In the rows, 128 means zero.
[121,130,123,145,125,118,110,167,93,129,154,133,90,92,122,117,160,115,63,126,77,99,124,113,149,101,123,134,176,139,95,135,116,165,141,146,114,128,151,124,69,126]  3
[142,127,147,127,89,219,122,121,142,157,95,145,124,118,181,150,202,118,111,155,156,161,150,144,107,113,155,185,154,125,139,123,116,150,167,102,125,118,111,109,131,109]  3
[102,110,133,135,98,106,178,125,107,118,129,139,138,113,108,129,121,113,156,105,154,115,102,128,142,86,77,82,132,148,89,105,128,122,154,133,120,134,84,150,127,153]  11
[121,137,126,114,129,176,126,151,111,156,116,111,152,133,104,89,141,149,194,128,143,143,140,135,139,114,109,130,153,116,122,110,95,107,175,132,137,152,77,145,121,138]  6
[112,122,137,155,121,148,150,133,99,153,107,120,144,98,94,123,102,151,101,176,117,117,139,132,165,143,144,143,156,154,84,102,121,150,65,173,132,149,110,122,106,147]  10
[129,117,117,126,76,71,147,106,172,139,128,143,143,139,112,137,132,106,147,108,90,152,128,128,159,128,126,104,121,131,129,154,138,151,118,134,139,107,142,143,135,149]  4
[102,136,125,143,125,179,125,111,156,138,139,167,141,90,173,115,150,124,183,169,133,102,123,134,112,136,123,120,133,116,129,104,123,112,156,113,139,123,131,71,114,134]  12
[103,133,137,132,111,132,136,138,176,135,119,151,162,107,95,107,118,134,147,118,99,147,92,167,190,187,168,227,188,135,134,94,134,157,125,149,120,127,128,149,106,130]  4
[148,127,121,169,128,77,134,177,92,110,130,117,165,149,170,122,151,141,163,118,101,86,120,129,145,120,170,102,94,51,125,136,129,119,113,129,131,148,139,83,121,154]  8
[144,112,104,141,76,143,128,111,104,134,126,104,140,128,125,165,157,116,155,122,119,156,156,124,185,144,149,72,144,144,97,131,133,111,84,139,142,123,100,141,129,148]  8
[145,130,122,117,98,127,120,148,131,135,139,140,162,133,139,139,124,139,165,87,120,127,145,127,129,145,179,133,118,86,145,149,104,122,117,131,138,126,155,109,120,120]  1
[85,107,106,135,95,136,171,150,178,76,112,149,196,141,148,146,131,157,150,127,151,132,129,139,153,147,161,133,139,119,145,92,107,165,89,128,139,135,173,151,144,114]  9
[143,112,119,142,162,186,100,112,174,156,153,165,98,103,138,108,124,123,163,183,171,102,144,166,142,114,87,82,95,127,200,159,201,128,166,100,124,146,168,200,136,153]  5
[54,134,129,139,55,111,124,117,116,98,126,124,117,103,124,135,178,120,129,155,96,119,125,110,163,127,132,98,152,66,148,100,174,170,95,91,128,119,111,136,134,155]  2
[121,96,124,102,105,107,95,136,139,179,126,179,176,105,77,117,142,115,129,103,105,152,148,118,119,138,114,201,148,177,100,134,119,133,135,109,151,116,137,154,87,140]  12
[133,145,139,137,135,135,142,134,102,123,127,138,136,104,129,128,126,146,129,125,118,120,135,122,113,135,138,149,126,120,146,134,126,152,119,123,136,133,95,145,117,138]  0
[142,117,124,128,121,112,147,87,97,103,126,120,133,97,143,142,133,152,142,72,120,117,126,136,103,117,147,111,99,112,96,105,144,188,111,136,112,120,107,159,151,144]  12
[202,146,118,109,155,115,141,109,127,150,131,124,139,126,134,110,129,120,134,73,108,129,142,99,145,174,97,102,75,114,118,165,122,138,92,138,114,127,65,91,143,147]  0
[116,132,134,120,137,106,114,108,73,177,142,146,132,98,168,145,153,138,177,152,134,127,114,150,127,151,137,164,127,101,102,154,135,139,95,131,162,133,114,84,135,165]  6
[147,95,142,128,134,165,141,106,79,118,142,87,104,76,80,145,111,150,131,129,110,111,176,133,162,181,94,64,121,154,161,116,171,161,41,179,74,139,78,114,136,153]  9
[103,126,119,94,114,105,103,164,130,128,140,148,83,124,132,141,130,134,114,104,142,145,148,135,173,135,140,103,120,145,140,133,130,160,135,128,125,138,153,102,138,133]  5
[110,150,130,142,95,135,134,126,153,114,132,127,112,122,129,113,141,124,141,208,60,131,150,100,138,154,110,14,94,99,177,138,150,113,140,87,142,114,158,131,91,142]  5
[168,107,96,97,140,113,93,155,116,169,128,160,146,81,99,131,141,95,139,110,190,147,130,140,166,117,129,158,142,135,101,122,155,99,142,114,113,105,90,127,125,151]  3
[122,115,86,119,160,141,95,135,132,141,137,111,160,130,97,138,130,142,158,99,148,123,145,132,114,136,137,138,145,134,127,119,113,125,107,163,103,138,132,125,139,117]  6
[123,105,139,132,108,195,140,113,194,130,136,156,179,104,56,161,154,116,168,75,170,141,133,109,192,125,138,112,99,123,195,123,165,155,103,80,108,105,133,148,103,137]  9
[166,149,137,141,122,129,104,171,126,145,140,136,144,106,135,92,136,122,91,159,62,138,132,112,91,125,143,150,148,69,141,144,106,122,167,115,100,126,154,137,90,119]  0
[95,70,150,108,63,89,95,129,155,116,103,118,144,90,130,115,91,144,141,179,134,214,161,166,178,128,135,133,116,107,130,128,121,113,62,61,145,138,89,119,186,169]  7
[128,116,141,138,154,154,166,96,174,161,101,156,97,70,151,139,93,131,104,168,164,140,120,124,126,118,71,126,119,159,151,135,136,162,156,95,119,116,117,152,121,137]  4
[129,94,164,135,107,116,143,107,93,157,108,122,129,109,113,138,136,160,154,72,98,116,166,124,142,71,119,144,127,110,137,132,110,188,129,119,132,156,96,120,118,157]  12
[87,129,125,190,94,107,161,76,78,74,101,82,96,132,174,92,167,169,126,125,85,156,141,124,108,96,123,42,157,136,96,139,102,181,100,123,141,137,118,103,121,133]  12
[94,149,141,149,136,124,133,114,155,129,169,159,104,97,95,101,98,106,126,174,105,135,86,136,159,114,132,140,130,109,166,158,133,115,134,109,137,119,179,141,90,136]  2
[119,133,148,122,100,134,150,68,142,115,141,83,151,148,89,157,90,144,153,121,100,135,143,125,119,85,146,98,96,95,112,127,122,149,81,128,132,130,116,149,172,142]  6
[124,135,125,158,130,143,130,121,151,103,128,103,190,148,129,119,149,147,113,143,143,144,145,118,131,115,124,126,155,153,152,125,121,129,108,178,163,138,164,131,110,97]  2
[132,124,116,117,99,110,138,168,132,145,133,149,142,155,127,151,120,137,153,130,158,117,122,152,139,153,158,142,116,129,126,123,147,143,123,127,117,129,162,121,148,120]  9
[108,96,95,102,117,97,75,121,163,129,125,120,155,137,83,107,146,124,169,130,117,144,150,136,152,113,93,119,168,129,168,161,145,102,139,77,151,142,83,134,118,154]  5
[165,94,136,142,121,108,154,131,136,98,95,107,173,144,93,117,96,147,124,109,76,117,180,139,104,129,145,154,127,173,168,128,117,129,104,211,138,150,112,124,127,162]  12
[105,105,142,126,142,118,155,102,159,138,111,147,136,124,119,119,109,133,124,103,149,141,116,142,126,123,113,171,118,132,156,183,129,149,91,129,129,152,141,127,147,151]  0
[130,121,137,111,117,126,156,146,133,134,129,150,160,151,127,130,109,154,157,81,145,147,140,137,118,113,166,146,121,130,122,147,111,165,112,134,136,139,174,101,139,131]  9
[139,171,95,165,173,124,113,179,181,135,114,139,194,154,62,156,116,158,125,118,90,90,125,118,131,150,200,115,107,106,196,130,114,135,126,140,125,151,161,128,59,106]  9
[110,89,106,150,118,148,112,158,161,135,166,112,167,111,140,146,164,116,158,163,180,127,137,103,163,144,41,104,130,156,182,104,122,131,132,149,89,98,141,97,145,75]  4
[119,181,135,107,105,153,124,74,206,184,96,174,106,121,107,141,96,128,104,88,159,113,129,119,101,103,137,137,147,89,133,156,159,135,147,120,132,144,146,118,122,109]  11
[129,133,142,124,121,161,159,115,168,118,106,115,153,180,137,124,124,146,103,81,136,113,102,119,68,132,157,178,120,117,120,152,149,175,108,153,110,137,164,123,148,113]  10
[153,140,128,140,129,132,126,129,155,146,107,93,154,182,84,119,108,132,144,127,105,108,147,128,148,124,150,108,99,129,132,114,157,131,125,134,139,143,150,137,150,155]  9
[148,109,110,100,104,78,139,151,123,114,118,144,184,129,123,161,95,117,133,112,149,136,144,138,131,124,142,131,168,117,126,105,123,82,142,151,135,130,116,162,133,140]  1
[94,143,99,144,95,136,148,77,143,162,124,146,97,64,114,104,116,128,150,159,177,137,71,141,109,92,112,92,140,103,88,144,122,135,153,67,90,117,77,87,115,130]  5
[97,109,146,119,178,171,162,61,164,79,131,152,46,141,109,112,111,106,122,157,99,130,154,159,99,90,151,168,167,105,210,158,108,101,128,77,96,127,161,138,126,133]  7
[136,141,148,141,135,157,98,165,167,128,148,127,130,207,105,132,130,128,120,125,121,130,147,136,139,118,168,170,144,146,174,160,171,123,144,108,132,137,198,131,116,105]  8
[91,154,162,132,125,105,151,145,141,131,115,179,128,119,76,95,99,145,150,164,137,162,108,153,183,146,136,135,138,117,186,150,186,124,136,98,162,138,123,176,81,151]  10
[127,122,158,113,123,141,156,74,130,98,99,94,174,155,94,139,124,129,125,147,112,142,135,136,95,111,140,155,106,119,138,121,129,103,106,128,150,125,95,157,153,148]  12
[170,150,83,151,139,178,211,133,127,148,81,159,90,121,97,98,162,115,153,146,83,109,144,102,152,136,213,98,124,156,90,119,147,184,123,108,122,82,158,143,75,202]  7
[133,83,131,119,135,132,134,111,156,96,116,121,145,97,135,115,141,124,147,127,160,135,140,163,158,105,95,115,103,140,151,117,83,76,147,146,150,153,72,141,133,139]  7
[140,114,117,119,144,163,138,105,111,183,103,116,138,131,153,91,176,128,165,115,138,110,157,148,175,132,101,112,131,115,99,118,85,114,151,187,147,166,138,113,134,140]  1
[113,144,165,133,143,109,134,93,90,63,159,96,95,122,123,112,111,139,90,125,124,160,122,136,185,157,164,115,128,49,152,144,144,129,15,142,90,118,140,73,153,110]  10
[98,118,133,135,111,80,107,86,122,96,134,91,151,146,120,192,121,139,133,111,135,150,130,132,133,115,124,99,146,138,123,104,148,127,98,108,135,123,118,137,153,102]  11
[140,91,152,140,182,171,146,105,74,142,112,162,72,60,212,138,136,128,93,124,205,97,124,151,127,122,129,224,168,105,111,105,98,120,133,114,115,127,149,160,121,119]  4
[128,129,126,137,170,90,124,139,122,136,115,124,167,131,113,143,130,152,115,149,115,113,154,120,148,126,117,102,121,119,131,121,160,133,107,124,143,149,138,130,103,133]  8
[106,75,121,133,129,175,126,79,147,103,114,95,128,116,138,111,145,138,170,113,140,150,141,155,145,100,118,103,117,156,141,156,119,151,114,84,155,136,101,156,153,171]  1
[109,146,110,113,129,133,137,132,119,148,129,138,121,141,146,161,127,134,153,141,153,124,137,115,118,170,137,88,92,122,116,143,124,127,81,124,128,112,129,96,153,115]  4
[119,123,104,121,98,65,132,142,115,173,87,104,131,185,110,123,143,104,155,149,130,134,117,130,152,135,107,138,132,101,134,143,103,71,142,136,116,139,91,65,161,142]  12
[130,123,129,134,103,105,178,108,118,125,123,127,157,114,100,116,156,139,145,146,103,125,160,134,186,99,76,97,168,190,90,84,141,167,151,164,166,128,97,162,92,130]  3
[171,112,102,155,158,138,129,111,96,93,122,122,121,114,176,114,146,145,116,115,131,121,171,125,122,159,145,97,146,130,135,120,119,118,100,145,124,126,164,142,104,116]  5
[147,125,149,124,113,132,151,140,101,148,134,151,111,141,129,137,96,133,133,128,142,129,141,149,105,121,158,151,108,139,139,137,144,145,138,147,118,136,163,146,147,148]  5
[120,111,127,140,60,152,112,142,152,119,114,105,202,147,124,110,152,121,157,149,83,135,155,115,85,120,76,105,118,133,159,99,121,136,163,127,144,146,62,167,161,156]  9
[146,109,119,96,106,112,144,129,148,140,116,121,114,158,108,140,136,130,172,83,136,128,128,142,152,141,92,66,88,144,138,160,173,142,146,118,119,136,109,166,147,143]  11
[153,132,112,123,107,176,125,127,153,103,129,115,147,143,174,117,186,120,101,121,126,130,156,95,128,87,137,117,157,124,111,140,87,145,139,117,152,119,126,84,117,128]  5
[137,110,119,116,143,121,137,144,116,145,134,120,148,164,108,115,142,138,162,120,94,105,164,149,143,115,130,170,108,138,120,118,72,139,137,156,134,145,137,125,136,106]  3
[143,100,156,125,148,118,184,72,135,79,171,146,56,109,206,164,57,137,129,117,113,90,117,173,174,150,152,158,109,120,135,146,132,188,73,101,121,123,152,116,171,149]  1
[135,142,109,125,125,128,93,123,149,152,149,144,185,125,103,127,192,129,178,73,182,125,165,113,166,87,135,128,118,101,151,120,136,147,133,134,144,120,132,95,135,103]  0
[184,138,149,131,122,84,99,126,81,115,139,113,134,135,124,115,151,104,99,64,103,103,148,120,115,168,166,151,90,69,124,119,104,50,111,176,120,110,148,129,110,95]  4
[146,127,114,67,136,68,95,130,75,116,179,125,86,113,121,117,111,126,127,66,155,124,130,151,111,126,164,171,121,73,113,174,119,112,90,157,98,118,153,90,176,107]  0
[110,132,128,121,124,197,145,121,163,157,103,122,148,135,142,140,143,137,137,106,173,125,96,148,153,126,165,180,141,100,116,132,121,133,131,169,129,156,168,134,146,123]  8
[193,134,141,160,131,142,151,124,107,125,97,98,209,157,154,110,195,147,126,143,130,154,160,114,157,114,133,149,121,90,137,108,71,115,131,115,161,131,89,134,96,95]  2
[189,157,85,108,152,131,93,151,112,155,135,121,128,130,115,120,136,118,132,109,102,138,144,121,134,145,182,118,158,65,161,148,165,143,128,174,84,123,160,126,140,158]  5
[141,115,120,79,115,136,132,182,134,148,137,140,162,137,110,138,134,143,161,91,206,129,121,161,163,144,134,166,109,129,127,105,114,135,147,159,104,140,116,105,159,101]  9
[115,93,90,134,88,138,128,152,177,131,105,159,178,120,133,115,159,115,131,148,141,161,144,127,133,130,96,136,166,169,170,145,131,137,141,147,154,136,133,185,118,148]  2
[130,135,123,129,119,135,153,141,138,152,112,120,154,160,142,112,167,113,171,105,142,123,134,116,176,154,98,112,107,129,161,128,151,136,135,203,142,146,152,126,171,158]  0
[123,99,118,122,95,171,103,108,202,130,109,118,161,82,124,152,122,123,101,144,152,125,146,109,114,125,124,135,113,145,140,133,161,152,69,136,133,122,109,110,163,164]  7
[156,138,136,124,145,169,115,131,78,118,142,112,122,117,203,143,126,153,134,129,128,98,157,134,112,149,135,98,118,68,116,104,126,125,109,170,127,148,167,174,164,109]  11
[106,115,133,116,125,160,95,131,167,129,153,125,130,97,143,163,167,129,122,100,129,112,98,110,161,149,93,131,122,123,147,149,178,196,115,76,116,128,112,154,132,137]  0
[119,149,135,92,113,118,103,148,77,103,156,140,108,125,138,131,151,138,150,85,112,112,153,125,164,133,141,140,145,69,136,120,122,137,120,111,151,130,106,157,133,118]  11
[135,97,146,105,149,161,121,183,165,179,119,139,173,107,133,108,150,108,129,114,72,134,94,128,126,130,99,236,152,131,185,162,143,185,184,195,122,147,175,144,122,184]  3
[140,77,129,132,73,106,149,132,133,150,85,95,108,154,150,128,158,149,176,111,101,136,146,150,166,146,120,109,124,173,121,133,141,151,152,139,157,147,153,171,129,154]  7
[178,160,97,123,92,163,96,125,182,180,120,99,113,147,103,141,89,133,141,115,140,136,123,100,112,127,151,115,156,107,143,182,199,152,125,106,99,102,153,123,151,124]  11
[118,179,125,150,86,146,106,80,127,126,134,131,131,122,150,151,163,144,116,92,123,141,154,102,136,130,160,65,116,81,119,141,164,190,57,132,149,120,151,138,151,117]  11
[104,161,139,146,116,175,116,112,108,152,123,164,132,110,187,100,139,138,130,135,131,130,124,147,73,149,157,147,127,76,123,162,124,155,94,124,128,154,104,83,153,154]  1
[122,135,105,156,90,108,124,162,99,73,120,68,151,147,149,138,130,152,123,151,134,117,149,99,128,136,122,58,145,104,158,104,146,127,96,152,134,127,130,131,156,122]  9
[121,132,133,109,117,90,143,137,163,141,145,145,122,127,122,129,81,130,151,123,132,139,111,145,147,120,127,134,132,127,133,139,153,146,149,132,121,132,168,126,153,136]  0
[120,135,119,167,134,93,128,127,126,151,106,102,150,168,140,180,127,126,97,123,95,112,100,97,81,138,113,110,138,124,134,160,180,162,96,134,99,139,152,118,132,136]  3
[113,85,126,117,127,105,133,137,104,133,122,111,139,141,138,136,190,124,171,159,130,123,171,131,174,91,64,133,174,145,162,104,110,118,181,137,162,138,111,138,118,141]  6
[118,115,136,102,136,130,133,142,143,135,124,132,149,116,122,146,112,157,145,146,136,131,142,150,116,120,156,168,128,133,135,109,114,139,130,147,135,137,160,125,133,117]  7
[133,137,102,128,101,134,127,154,131,142,121,130,86,145,137,108,120,111,138,192,112,118,161,126,149,102,115,112,156,118,158,157,102,72,177,124,164,138,126,144,118,136]  8
